Known rows, with every way that one mark hangs from another:
{q491 {q415 {q552 {q6 q300 q823}}}}: [ -50  -45   73 -175   57  174 -149  -98  109 -167 -135   26   39  296
   36   -5  -72   66   79  -34    4  -50  -85   44  -11   13 -209   64
  175    4    4   88 -170  261 -112   53   57  158 -268  -54  217  251
  132   26   73   17 -255  128   82   39  109  105   73   27  100 -118
  190   -7 -146 -411   66  183  -61]
{q823 q804 {q952 {q875 {q415 q300}}}}: [ -16 -108 -106   18  104  209  -75  -67  110 -152   47 -131   62  -92
 -321  -52 -203   65   92  169  125   -6  325  150   10   87   84  290
   16 -173   39  -15 -245   28   93  -56 -166  -48   38   -3   -4  148
  163 -139  120  162   62  262  217   90   81   92   61 -112  -52 -231
  179   83  -98 -311  -52  236 -275]
{q804 {q583 {q410 q491} {q952 q10 {q875 q415}}}}: [ -17  -86 -212  -84   66  295 -164 -203  -22   -3  157   51   31 -295
  -22    3 -300  205  237 -189  296 -166  165  214    9   -4  182  295
 -240   32  382   -9   62  136  -17 -173    9   89   59   20  284   -2
 -225 -131   80   34  149  158  355   52 -143  -25  -37  118  160 -241
  244  272   86 -110  -69  442 -251]
{q875 {q415 {q300 q674} q552}}: [ -58  -97  -31 -175  -98  132  -81   10  155  -93   93  162   11  -51
 -110  148 -348  176   86  -92   26   14  134  146   13  119 -125  157
   33   49  201  -97  -79  -74  -97  -16 -119  193  -88 -123  311  181
   28   -2  101  -26  182  226   97   94   29   89   34  -81  -79  -79
  332   58  -89 -391    4  124 -373]
{q664 q10 {q804 {q583 q952}}}: [  23  -35 -124   15   85  143 -110  -48 -204  -20  -17  -21  389 -114
  -18   17   48  -30  125  139   21 -198  -34    8  115  -68  162   28
   50  -21  272  -27  -53  214   78  -19   93 -176  151  -14  -42  147
 -186  -64  140   24  223  296  256  -75  -75  -33   18  -20  116 -100
   85  225   57  -98   80  280 -215]
{q254 q2 q271 q491}: [ -30 -207   58  -75   21  351 -114   38   52   13 -200   39  133  -23
   38  -72   22   68  135    6   15 -133  -32   11  -15   66  182 -157
  252  -71  292  163   -3  130 -144  123  142   80 -131  -18   16   -3
   -2  256   26  -84  201   42 -179   16   61  201  -52 -119  214 -209
   25  -62   37 -219   62  328 -213]
{q410 q491 q583 {q875 {q415 q552}}}: [-153   83  -72  -11  -30  141 -206  -59  235  -43  203  103  -40 -119
 -129  206 -181  144  291  -43  155  -37   50  196   20   85   89  155
  100  -32  210   32   22  248 -143  -82 -201   68 -109  -85  330  143
 -102  -13   67 -133  232  176  336   97  -48  177   85   25  -47  -67
  116  123   74 -280 -130  298 -163]
{q674 {q271 {q254 q6}} q491}: [  15 -283  131  -56 -234  241 -116   55  119  169 -179   65  102 -228
  169 -275   71  -36   -9   65   12 -176  -20    8  -59   12    0   59
  -41 -133  406   20  -38   36   14   91   24 -144 -179  -14  161   67
  151  -98   65  -53  178  -53   66  101   59  333  125  -32   64  -77
    0   30  -78 -402  -69  146 -181]
{q415 {q300 q2 q823}}: [   0  -60   63    7 -124  154  -75  193  134 -107   16   57   12   -2
  143  -13 -208  146   82   70 -161   -5   35   62   20  109  -27  120
  255  -43  -68 -157  -26  133    3   29  131  216 -108  -63  -25   45
  170   40   90  -22  298  231   33   53  170   34   26  -32   39  -44
  172   85  213 -342   74  343 -229]
{q491 {q415 {q300 q2} q552}}: [ -73  -88   80 -111   19  191 -118  141  151  -85 -100   -5  -74   57
   32   79 -244  138  109  -28  -49  -69  104  126  -29  101 -171  135
  296   33  102  -79 -149  133  -31    2  181  187 -153 -184  203  150
  133    4  142   -9  301  239   30  -16  191   49    7  -41 -101  -90
  296  -52  101 -326  124  391 -294]
{q674 {q271 {q254 {q6 q300 q823}}} q410}: [ 105 -275  257  -71 -126  296 -180  -89   19  -17 -168   91   61 -137
  184 -293    0   18  121    5   -9  -26  -94  -36  -71 -105 -109  111
 -104 -161  220  125  -95  286   46   36  141  -58 -313  -58  147  143
  161 -134  153   56 -194   11  133  105  -20  205  157  -34  194  -57
   90   70 -202 -570  -86  136 -191]
{q759 {q804 {q583 q952}} {q875 {q415 q552}}}: [  60   54 -152  -57   18  110 -186  -71   -4 -196   81   24  184 -191
 -170  133 -130   43  262  -31  199  -93  282  140  198   11   85  -21
 -156  -27  133 -144 -192  203   40 -138 -152  -16  123 -152  183  265
 -262  -53  187   21  -22  231  230   30   60  142    5   29   85 -153
  144  312  -31 -172  -76  203 -290]
{q415 {q300 q2 q823} q552}: [  -6 -105   40  -85  -89  161  -51  192  122  -73   45   92  -26  -15
  105   73 -335  165  102  -55 -183  -13   11  115   31  124 -161   56
  307  -79  -19 -156  -65  174   -6   53   70  234 -158 -188  109  123
  189   34  103  -55  297  278   66   80  225  102   61  -36  -58  -71
  231   91  157 -415   91  382 -319]
{q271 {q254 {q6 {q823 {q583 q410}}} q491} q759}: [ -17 -205   11 -148 -132  205 -153  -79 -105  -25 -214  120  103 -128
  178 -333  100  -99  -61   25   14 -212  -58  -68  -32  -89   45 -117
 -207 -262  436  147  192  248 -196   50 -112  129 -240  -76  161   55
   54  -76   12  -16 -103   45  382  198 -308  119  -13  -17  181 -155
   95  153 -103 -238 -205  234  -31]
{q415 {q300 {q823 q952}} {q552 q583}}: [ -73 -103  -53  -31    9   52   -7   21  -18 -152  132   35   63  -93
 -101   89 -240   41  210   23  -36  -34   98  131  161    4 -119  146
  121 -179  -24 -150  -79  139  -30   62 -149   67  -19 -199   49   51
   92  -72  -26  -51  232  373  190  118  130  234   59 -120 -138 -186
  189  199  -71 -396  -29  218 -409]
{q674 {q491 {q415 q552}}}: [-108 -160  -37 -171  -32  196  -73  -22  186  128  -61   23  -18  142
   34  -15  -66  -19    6 -116   23 -140  -44  145  -77   88 -143   79
  197  -34  201  -37  -91   92  -27   92   39   34 -173  -55  229  110
   38 -101   48  -10   78   74   66  -43   82  163   47   -9    0  -92
  185  -68    6 -156    4  300 -135]
{q254 q2 {q6 {q300 q823}} q271}: [ -15 -185  140  -37  -25  343 -150   83   61  -56 -131  212  243  -65
  232 -221 -214   71  143   93  -83  -42  -74  -82   53   15  -28  -78
  227 -104  185  124  -49  256 -190   48  116  151 -242  -37   22   87
  108  261  154   -7  229   85 -117   62  201  240   -9  -30  160 -344
   73   30  -24 -558  145  234 -200]
{q952 q10 {q759 q804} {q875 {q415 q300}}}: [-177  -86  -46 -186  -37  199 -100   18  -11   41  -69   -7  131 -231
 -129 -236 -248  231  209   18   68  -50  243  114  -19  164   46  200
  -78  -38  217  -23 -239   31   47 -299  145   50   30   22  155  138
  203  -15  123  119  112   44  174   49  129  -29   50   14  111 -117
  211  -29  113  -92  -48  173 -148]
{q491 {q415 q300 {q552 {q583 q952}}}}: [-148  -96   18  -70  122  121 -161  -22    0 -155  -55   41   93  -58
 -108   86  -91   64  209  -47   39 -118  198  117  143    8 -198  152
  105   39  185  -90 -166  217 -110  -17  -14  155   19 -152  190   52
  -76  -64  100   -6  298  258  115   -1  126  215  -18  -54 -107 -274
  207   88  -18 -311   25  209 -362]
{q583 {q410 {q875 q415}} q952}: [  65  -15  -82  -40   51  197 -253   14   42   15   15   63    8 -137
 -193   46 -154  142  196  -22  128  -39  114  118  109   24   27  195
  -38  -35  118  147 -112  171  -81   54 -136  178  -70   26   89  158
 -189  -19  237   67   71  128  288   -1 -116   40  -85    6  251 -323
  244  220   44 -141 -157  186 -108]
{q674 {q491 q415} {q583 {q952 q759}}}: [-109 -194   66 -127  -12  248 -178  -80  -18   69 -130   99  111   -5
   62 -242   21  -67   46 -175   50 -140   15   27 -102   48   -4  249
  -44  -18  314  -78  -98  218  -43 -118   45   -2  134   58  -81  -12
 -114 -245   55   49  292   40  265    9  -11   25  151   28  210  -71
  122   33  182  -58  -82  167   -8]
{q410 {q491 q415} {q583 {q952 q10 {q759 q875}}}}: [-221   32  -99   27   86  168 -224  -38  -48   42  128   50  -17 -181
  -15 -120  -53   71  292  114   48 -109  223   45  -63   57  263  173
  -67   11  390 -204  -12  243  -77 -238  105   58  167   27  175   50
 -265 -103  101   25  318   60  299    4 -125  -12  135  -51  176 -114
  112   42  328  -42 -161  246  -77]
{q491 {q415 q300 q552}}: [-123  -91    9 -110   54  126  -78   25  109  -60  -73   39   47   60
  -42   42 -151   80   62  -28  -44  -86  102  117  -33   81 -185  116
  232    9  170  -24 -166   96  -48   28   77  127 -112 -129  279  115
   61   13  112   26  133  165   87  -36  122   93    7  -91  -69 -132
  246  -56  -39 -304   68  233 -288]
{q6 {q300 q759} {q664 q804} {q823 q583 q952}}: [  57  -69   -3 -184  -11  272 -159 -294  -41 -212   39 -156  203  139
 -217 -165  106  -69  206  172    2   -3 -167  -20 -159   17   86  -75
  -72 -260  259  -35 -249  469  106  -45 -137  121   68  -69 -154  257
 -137  -88   53  149 -278  273  292  189   20   63  126  -32  181 -146
   97  147 -266 -278  -74  219 -179]
{q875 {q415 {q552 q583}}}: [-146  -34  -17  -95  -80   77  -78  -85   92  -86  -28   79  112   17
 -113  122 -175   97  185 -153  128  -28   27  184  160   60  -67  168
   96    8  141   -8  -50   74  -79  -54  -94   78  -77 -139  239   62
   40  -35   63  -97  142  155  150   48    8  184  -64   62 -113 -135
  175  166  -97 -179    8  230 -193]
{q491 {q415 {q552 {q6 q664 q823} q271 q583}}}: [ -80  -36   98 -292  -68  118  -32  -99   83 -155 -300  -40  106  217
   94  137  -76  174  265 -129  175  -12  -59  136   73 -122 -204  -71
  128   38  160 -142 -132  357  -70   -7   60  148 -166 -154  293  205
   21   81  -51  -23 -178  215    7  170   55  322 -114  153  -83  -79
   91   63 -181 -228   63  187 -268]
{q300 {q552 q415} q674}: [-146  -86   45 -151  -90  102  -55  102   -4  -40  -41  107   85  -12
  178  104 -287  140  164  -43  176   63  -35   86   43   40   10  -53
    7    0   44 -209  -63  -66  -26   60 -119  101  -81  -10  210   72
  -75 -100  283  -25  330  117   98  194 -107    0  -15  -20  -81  -25
  166   24   49  -36  -38  190 -260]
{q759 {q804 q583} {q875 {q415 q552}}}: [  11  102 -121  -67  -63   48 -113  -72   57 -181   44    0  162 -125
 -108  120 -148   48  221    5  213  -64  224  155  146   50  104   24
 -107  -44  116  -90 -153  146   53 -149  -95  -95   46 -179  253  257
  -87   -4  144  -17  -80  192  198   28   57   81  -27   46   -6  -10
  142  248  -48  -73  -23  241 -274]
{q804 {q583 {q410 q875} q952}}: [ 148   26 -107   43  111  112 -183   -4 -182  -99   43    3   77 -210
  -63   47  -76   64  172   42  143 -108   67   70   86  -62  156  122
 -204  -71  228  164  -41  296  -83   58 -111   24   80  -65   64  109
 -236  -24  201   23  121  153  280   -7 -112  -46  -68    6  183 -180
  184  283   72  -17  -79  232 -140]
{q415 {q300 {q552 q6 q583} q759}}: [-319   24   61 -155  -27  150  -29  123    6 -209 -206   38  115 -177
  -63   -3  -22   94  216   94  -65  -68   59   45  193  279 -105  124
   28   39  341   39 -115  123  -68  -41 -156  177   49 -192   90  151
  195  -14   97 -181  420  156  120  251   61   49   -5    0 -213   15
  -10  211   76 -178   28  135 -169]
{q759 {q875 {q415 {q552 q6 {q271 q254}}}}}: [ -23  -67  -13  -37 -117  123  -56   73  141  -77 -252   13   19 -150
  -91  138 -158  176  155   66  134  -81  196   65  174   38  -27   49
  -33  -61  240  -68  -99 -157   65   45  -55 -105 -127  -86  411  359
  145   77  118 -102  -68  112  177  249  -26  347 -119  -20  -73  -67
   90  233  -87 -355  -40   16 -339]
{q300 q2 q552 q674 {q823 q583 q804 q952}}: [ 181 -198 -126  -52   29    7  -34   92  -64  -63  217   80   -9 -135
   97   55 -400  -62  175  124   60  156   15   46   31   -9  140    7
 -100 -187 -204 -449  -72  145  176   95 -205   15  -28  -50 -144  135
   43 -334  318  181  416  548  173  356   27   -6  135 -118 -147  -20
   96  239  179 -244  -57  373 -407]
{q552 {q6 {q823 {q583 {q410 q491}} q952}} q415}: [  37  -13  -90 -138   28  103 -133 -230   -5 -260  -36  -91  -44   34
   57  -59   44  178  182  -40  435  -70   25   41  -55 -145  223   28
    6 -133   66  -92   17  226   32   96 -243   -4  -81   26 -121  132
  -31 -180   57   70  -78  397  481  318 -305  124   72  -26   63 -101
   78  270 -101 -194 -146  390 -122]
{q823 {q804 {q583 {q952 q10 q759 q875}}}}: [   9 -141 -173  -22  191  163  -75  -69 -323    2   34  -41  186 -192
  -61 -201 -200   50   76   51   59  -79  142   68  -12   14  268  139
 -237 -119  321  -19 -115  215   47 -190   20 -109  258  -19   37   60
  -56 -191  217  192  148   65  249   63   -3 -127  113   20   76 -120
  111  131  203   84   10  262  -93]
{q254 {q6 q664} {q491 q415}}: [-146  -40    7 -199 -134  278 -132  -14  140  -49 -176   69  130  105
   70 -121    8   -9  -34    9  102 -199    0   88   -9   -2  -73  -88
  158   -4  327   23  -21  278 -280   26  -34  289 -146  -59  253   58
  -84   25  -16   73   51  -70  -58  -10   50   99  -48   55   86 -194
  108 -139 -144 -204   10  268 -208]
{q300 q2 {q674 {q491 q415}} {q823 q583}}: [  83 -153  -22 -132 -170  100 -139   47  162   35  122  153  -77   49
  320  -51 -212   -8   52   42   88   14  -28   33 -109   27   18  144
  -31   28  -60 -377   99   50   -5   48   95   82 -158  101  -34   88
   43 -206  106   87  300  320   53  175   22  -18   74   24  -60    7
  215   78  275 -113   34  374 -301]
{q254 q2 {q6 q300 q664 {q823 q952}} q271}: [  91 -190  157 -147  -41  431 -186  -94   26 -155 -113  -37  184  112
   30 -183 -174   73  222  116   39  -63 -156  -15  -33  -94   19 -153
  150 -203  324  113 -171  446 -177   53   54  205 -191 -110  -71  164
  -40  206   38   77  -42   96 -107   65  132  325   38    6  344 -417
  157  -75 -337 -688  -14  275 -184]
{q823 {q583 q410 {q952 q10}}}: [ 130 -169 -152  -50   74    6  -76  -59 -224   41   50   46  106 -233
  -65 -128  -55   89  135  -92   90 -124  -17   33   11  -12  136   72
 -208  -35  242  -56  -44  174   75   64   22   87   71   49   79    5
 -101 -113  224  158  166  187  252   22 -142   31  -24  -79  184 -275
  167  232    9 -165  -67  272 -199]
{q254 q2 {q271 q759} q491}: [-111 -251   74  -89  -14  426 -117   51   36   37 -276   31  131  -27
   38 -154   38  -13   90   -1   -9 -146  -23  -13  -12   36  182 -199
  221 -139  338  224  125  137 -222   66   92  209 -141  -38    8   10
  -90  287   23 -103  181   16  -94   20  -51  187  -63 -106  246 -159
   75 -138   89 -188   15  236 -111]
{q254 q6 q271 {q491 q415}}: [-178 -109   75 -168   20  295 -182   31  122    0 -278  213  129  -62
  120 -157   15  -37   58   30   70 -173   99  -22  -12   -8   42  -86
  249   56  250  138  -15  149 -261   43  105  144 -170  -89  202   43
  -32  136  -17   51  157   13  -66   29    1  119  -42  -82   50 -267
   80  -50  -92 -243  101  243 -191]
{q410 {q491 {q415 q300}} q583 q875}: [-198  115   19   89   51  116 -238   -2  216 -130  107    6  -41 -110
  -29   66   10   93  256  218  111  -90  188   92  -72   57  108  251
  106   21  190    1  -22  291 -146  -81   -3   43  -42    3  208   50
  -62   14   47  -46  340  200  235   19   10   74   66  -67  -41  -33
   91  -24  197 -237  -80  276 -221]
{q674 {q271 {q254 {q6 q300 q823}}} q410 q491}: [  83 -347  254 -133 -223  367 -173 -102  142   80 -138   58  -29 -122
  200 -367   86  -30   74  -37   16 -101 -132  -18 -133  -43 -142  160
 -108 -200  307  125  -71  283   71   77   93 -101 -341  -22  133  157
  218 -221   47   25 -161   -9  113  113    2  302  224  -10  211  -37
   85   60 -166 -571 -110  193 -155]
{q415 {q300 q759} q552}: [-198  -40  -15 -172   28  235  -45   90   43  -78  -36   49   54  -42
 -122  -10 -126  102   76  -11 -216  -73   21   75  -18  236 -109   17
  143  -59  384   66 -149  117  -37   -4  -69  204  -10 -245  145  187
   83   47  115 -111  162   82  163   59  113   48   59 -112  -74  -44
  171   73    2 -266   21  185 -156]
{q552 {q6 q664} {q415 {q300 q2 q823}} q583}: [ -97   32  161 -111 -260  121 -107   94  156 -339 -174  -67    0   15
  192   92 -178  308  180   35  272  -19   70   91  191   32 -116  130
  218   12 -134 -256   38  283 -133    2  -95  303  -80  -96  -18   81
  127   29   57  -15  282  291   85  294   75  146  -64  185 -186  -79
  167   91  148 -261  154  353 -441]
{q804 {q583 {q410 q491} {q952 q10 {q759 q875}}}}: [ -27   17 -197  -19   57  206 -149 -114 -233  -19  122    5  -38 -293
  -18 -171 -122  130  206  -20  142 -179  177   68  -31    8  354  168
 -238  -93  569  -16   30  279  -19 -168   -9   16  232 -102  142   72
 -266  -99  116   14  191   98  355   35 -190  -84   27    4  261  -43
  168  274  242   97 -136  339 -106]
{q804 {q583 {q410 {q491 q415}} {q952 {q759 q875}}}}: [ -54   70 -154  -17  124  253 -228 -173 -123 -113    1   22  -39 -164
   50 -150  -27   44  167   -3  201 -135  276   49  -99  -33  253  191
 -164  -57  521  -29  -33  338  -89 -186  -31   50  155  -83   96  102
 -325 -108  144   19  135  142  377   33 -185 -105  -29   25  200  -56
  173  217  209  148 -112  314  -82]
{q875 {q415 {q300 {q759 q804}}}}: [-192   32  -17 -181  -36  237 -144   46  202 -121  -88   31  133  -93
 -152  -77  -20  107  178   41  -35  -26  183   63   15  207   -8   92
   38   28  170  -23 -211   91   42 -166  -58  191  -14  -92   -8  178
   12    8  143   -9   73  149  200   63   87   28   16  -65   63  -52
  113  102   48 -220  -39  122  -89]

Rows:
[-177  -85 -109   12  157  217 -191  -73   15   53  136   31   66 -215
   47    4 -138  105  291   24  117 -143  153  143  -47   15  151  158
 -106   67  249 -184   19  207  -71 -166  164   56   38  111  244  -54
 -182 -103   90    8  332   86  211    0  -14   57   82    6   74 -232
   88  -24  194 -189 -102  348 -195]  {q410 {q491 q415} {q583 {q952 q10 q875}}}
[ -54 -187  331 -134 -145  165 -111  -35  -29 -127  -40  135  143 -189
  195  -58 -238   84  318 -207  296  119  -60   10  -53   -2  -44  166
 -194  -38   15 -117 -191  143   64  -68  -87    1  -29   11  231   31
  -22 -117  275  -31  337  152  135  208   56   64  149  -22  -36   37
  167  102  -84 -261   66  115 -465]  {q6 {q300 {q552 q415} {q674 q271 q583}}}
[-217 -341  126 -141 -126  439  -24  284   -7  110 -410   87  197 -175
  222 -177  -96  -13  130   16  -71 -188  -42  -19  125  -21  -64 -277
   47 -232  589   92   65  -17 -134   43    4  112 -253  -80  338  103
   69   72  103 -206  451   -8    9  196  -11  365  -97  -51   48 -135
  -32   -4   65 -345  -89  160 -193]  {q300 {q552 {q271 {q254 q2 q6 q491} q759}}}
[-127  -16 -132  -49   55  169 -260  -19  134   75  311  131  -40 -222
 -199  224 -280  182  384  -81  135  -99   74  208  111   50   85  169
   31   28  207  -57   22  228 -106  -86 -126  137  -16  -43  353  120
 -277  -99   99  -17  318  199  365   62  -61  192  147    2   77 -245
  189  163  176 -380 -166  309 -256]  {q410 q491 {q583 {q952 q10}} {q875 {q415 q552}}}
[ -78 -172   97  -99   20  162  -37  227  -67  -82  -79  -27  -11 -227
  -67  112 -248  264  405 -131   -1  -95  132  115  186  -24  -78   75
   77   32  215 -167 -149  150   76  -54  166  132   65 -222  248  110
   82    9   61  -82  539  343  -13   57  221  340  -32  -65 -133 -193
  216  222  112 -410  116  315 -434]  {q415 {q300 q2} {q552 q271 {q583 {q952 q10}}}}
[  -5 -236  183 -159 -175  270  -71  207    1   94 -107   84  -15 -208
  188  -44 -277   26  221  -74  -27  111  -35   62  -58   47   41  -45
  -46  -48  160 -136    1   76   10  -40   54  254 -134  -96  137  125
  -49   -6  256  -96  438  174  -34  154    9   13   83  -27   20  132
  194  -30  160 -179  -32  178 -216]  {q300 q2 q552 {q674 {q271 q759}}}
[ -13 -160 -113  -94  123  232 -105  -79 -325   64  -53  -15  302 -261
  -56 -149 -145   79  177   63   33 -119  118   61  -14   16  210   64
 -152  -84  427    4 -116  153   52 -228  156 -145  287  -13   99  108
 -143  -94  123  115  189  122  261   64   -1 -141   92   44  104 -134
  130  142  180  146   24  246 -195]  {q664 {q804 {q583 {q952 q10 q759 q875}}}}
[  83  -73 -192   28   97   38  -75 -244    3  -92   25  -47   18 -129
  -34 -164   97   10   27  -34  244  -77   64   54 -141  -19  290   51
  -86 -173  266  -35  -25  405  112   49 -220  -66   -2  -20  -12   -4
   37 -169  236  117   85  315  305  153 -109  116  -12  -81    4   24
  -73  177   39  -63  -73  422 -130]  {q823 {q583 {q410 q491}} q804}
[ 156  -65  -58  -79  -72    0  -81 -258    1 -157   29  -99  203  211
  -25 -118   60   -1   11   71   93   22 -135   71 -111  -37  149  -92
    8 -176  105 -168 -131  499  102   37 -114   54   -5   -3  -62   64
  -16 -109  160  255 -270  182  150  130  -32  124   47   53  117  -49
  -16   65 -127 -174  -70  331 -136]  {q6 q664 {q823 q583 q804}}
[  28  -22 -130 -119   57  163 -216  -19 -193   75   79  104    9 -224
 -121  -66 -301  172  230  -81  167  -63   91   96   52    4  150  348
 -202  -12  321  164  -36  145  -76 -156  -23  107  101  -34  173  140
 -258 -120  176  142  142  113  448   28 -239 -198    5   74  260 -240
  380  295  212   53  -66  218  -97]  {q804 {q583 {q410 {q875 q415}} {q952 q10 q759}}}
[ -58  -42 -149  -90  149  265 -195 -203 -112  -56  -49   76   -3 -103
  123 -147  -39   52  106 -191  192 -131  126   58 -170  -83  176  190
 -117   -4  485  -15    2  341 -111 -165  -23  137   75  -55   73   -6
 -325 -162  122   32  212  194  396   48 -192  -99   -1   30  202  -57
  184  153  174   47  -49  314   -9]  {q804 {q583 {q410 {q491 q415}} {q952 q759}}}
[-104 -112  165  -82 -101  202   40  295   90  -98 -195   -8   17 -118
   83   27 -187  200  279  -63  -78   13   37   70   -3  107  -56    3
  192  -17  206 -124 -228   76  151  -14  142  161  -70 -128  222  135
  225   58  135 -100  537  251  -58  115  198  187  -64  -61  -81    3
  103  137   87 -341  101  294 -254]  {q415 {q300 q2 {q552 q271}}}
[-165   73   16  -19 -148  169 -124   12   75 -144  -34   30   38  -47
 -192 -173  -98  153   94  136  -25  -14  270   50  -10  214   93  266
   89  -68  332   37 -176    2  -40 -181  -29  108   89  -44  120  208
  102   54   81   17  100   20  194   33  -21  -21   18  -35  101  -62
  232  116   66 -110  -58  101  -98]  {q952 {q759 {q875 {q415 q300}}}}
[  43   68  -64  -48  -34   88   26   70 -128 -206 -364 -127  113 -326
   40 -103  126   41  204   64  269 -103  287  -35   99  -98  223 -118
 -358 -119  255   51  -23  234   49 -111  -89  -66   70 -138  145  313
  -21  171  128  -87  -92  238  207  124 -128  103 -184  -11   62  142
   14  270   26   78  -16   20  -83]  {q552 q6 {q271 {q759 {q804 {q583 q410}} q875}}}
[-108  -70 -116   60   43  118 -129  -38   12   14  190   55   74 -200
  -12   31  -13   95  245  -42   31 -145   15   98  -13   15  243   66
  -54   37  261 -176   80  239  -40  -71    7   98   94   41  148  -88
 -229  -90   60  -50  385  137  217    0  -76  154  127  -74  166 -125
   20   80  166 -325 -126  284 -104]  {q410 q491 {q583 {q952 q10}}}
[-171  -49   29  -98   28  293 -228   -7  110  -17 -301   -6   67 -144
  -24 -175  155 -131  188  170  157 -151  291  -31   20   -3  203 -207
   61 -104   65   47  -37  239 -133  -55   89  115  -83  -72   92  148
 -185  213   66   41 -112   49   -9    9  -22  132 -105 -122  204  -90
   49 -119   74   26  -71  139 -173]  {q254 {q271 {q759 q804 q875}} {q491 q415}}
[-127  -34  100  -92 -124  146 -117   63  177 -196  -44   21  -36  -50
  -98  140 -267  204  238 -107   83  -32  137  184  149  130 -131  276
  197   39  123  -51  -85  113  -65 -101   -1  181  -84 -232  197  112
  189  -18   46 -124  389  299   93   74  140  164  -32   53 -190 -108
  280  166   34 -349  103  379 -322]  {q875 {q415 {q300 q2} {q552 q583}}}
[  28 -131 -160  -16  146   86  -76  -53 -262    2   38    6  165  -89
  -58 -166 -102    4   44    0   26  -75   69   29  -11  -27  275  132
 -121  -73  265  -56  -77  228   60 -128  -24  -48  244  -60   -8   24
 -172 -223  205  208  168  151  264   31  -85  -98  128  -45  136  -68
  115  160  219   -8   31  223  -52]  {q823 {q804 {q583 {q952 q10 q759}}}}
[   5 -188   95 -144 -101  206  -29  191   40  -61  -29   87 -153 -234
  110   99 -352  165  192  -65  -10   53   46  117    8  140  -99  126
  -31   26  153 -172  -36   87   62   46   66  176 -106 -158  132  155
  147 -177  252  -21  515  292  -28  174    7  -69   44  -72  -90  142
  231   32  180 -275  -30  330 -390]  {q415 {q300 q2 q552 {q674 q410}}}
[-145  -49 -101 -141  120  185  -34   49  -42 -115   93   43  121   -4
  115   40 -300  -52  198   52  104  101   23   65   64   33   86   65
   56 -203 -101 -239  -93  132  158  -10 -311   13   53 -159  -76  117
 -196 -333  262  113  182  359  482  318 -139 -127  123  -42 -185  -91
  110  335  185   -3   33  337 -263]  {q300 {q552 q415} q759 {q823 {q804 q583} q952}}
[  40   52 -188   10  169  248 -249 -107 -151   42   78  -53  156 -290
  -53   41    0   58  264  174  207 -250   31   58   93 -109  241  103
   -7 -108  389  135    7  443   14    7  -40 -180   78  -50    6  194
 -276  -68  175   -9  247  375  431  -11 -151  -22  -26   10  168  -78
   84  290  195   19  -66  437 -264]  {q664 q10 {q804 {q583 {q410 q491 q875} q952}}}
[  45  -71 -149  -42   49  -14  -51  -88 -237 -105  -51  -82  174 -141
 -139 -256   95  -47  139   68  138  -36   64  -35  -78  -53  290  -79
 -189 -211  144 -124 -211  188  103  -94 -120 -107  138    6 -243  124
   32 -153  173  137  116  238  267  142   -1   66  101 -141  125  -10
   10   95  -71  -59 -159   96    3]  {q823 q583 {q952 {q759 q804}}}
[ -45 -124   79   44  -26  322 -137   77   -6   -5 -229  -39  146  -94
    4 -134  -69   23  165  228  -18  -72  103  -18   65   65  236 -137
  142 -161  334  125   39  115 -107   14  150   59  -32  -68  -11  141
  -89  334  177  -74  125    1  -61   -5  -48  169 -114  -67  207 -143
   89  -64  128 -119  -46  184 -125]  {q254 q2 {q271 {q759 q875}}}
[ -88  -74   29  -57 -153  183  -86  129  120  -17 -195  126  103 -198
   -4   13 -251  123  161   81   53  -96  197   62  172   -6  -68  -12
  -11 -108  399  -52 -117 -103    2  -29  -37 -100 -148 -173  483  320
  111   46  133  -85   68   35  177  164    6  372 -111  -16 -107 -182
  123  237 -148 -403  -68   80 -321]  {q759 {q875 {q415 {q552 {q271 {q254 q6}}}}}}
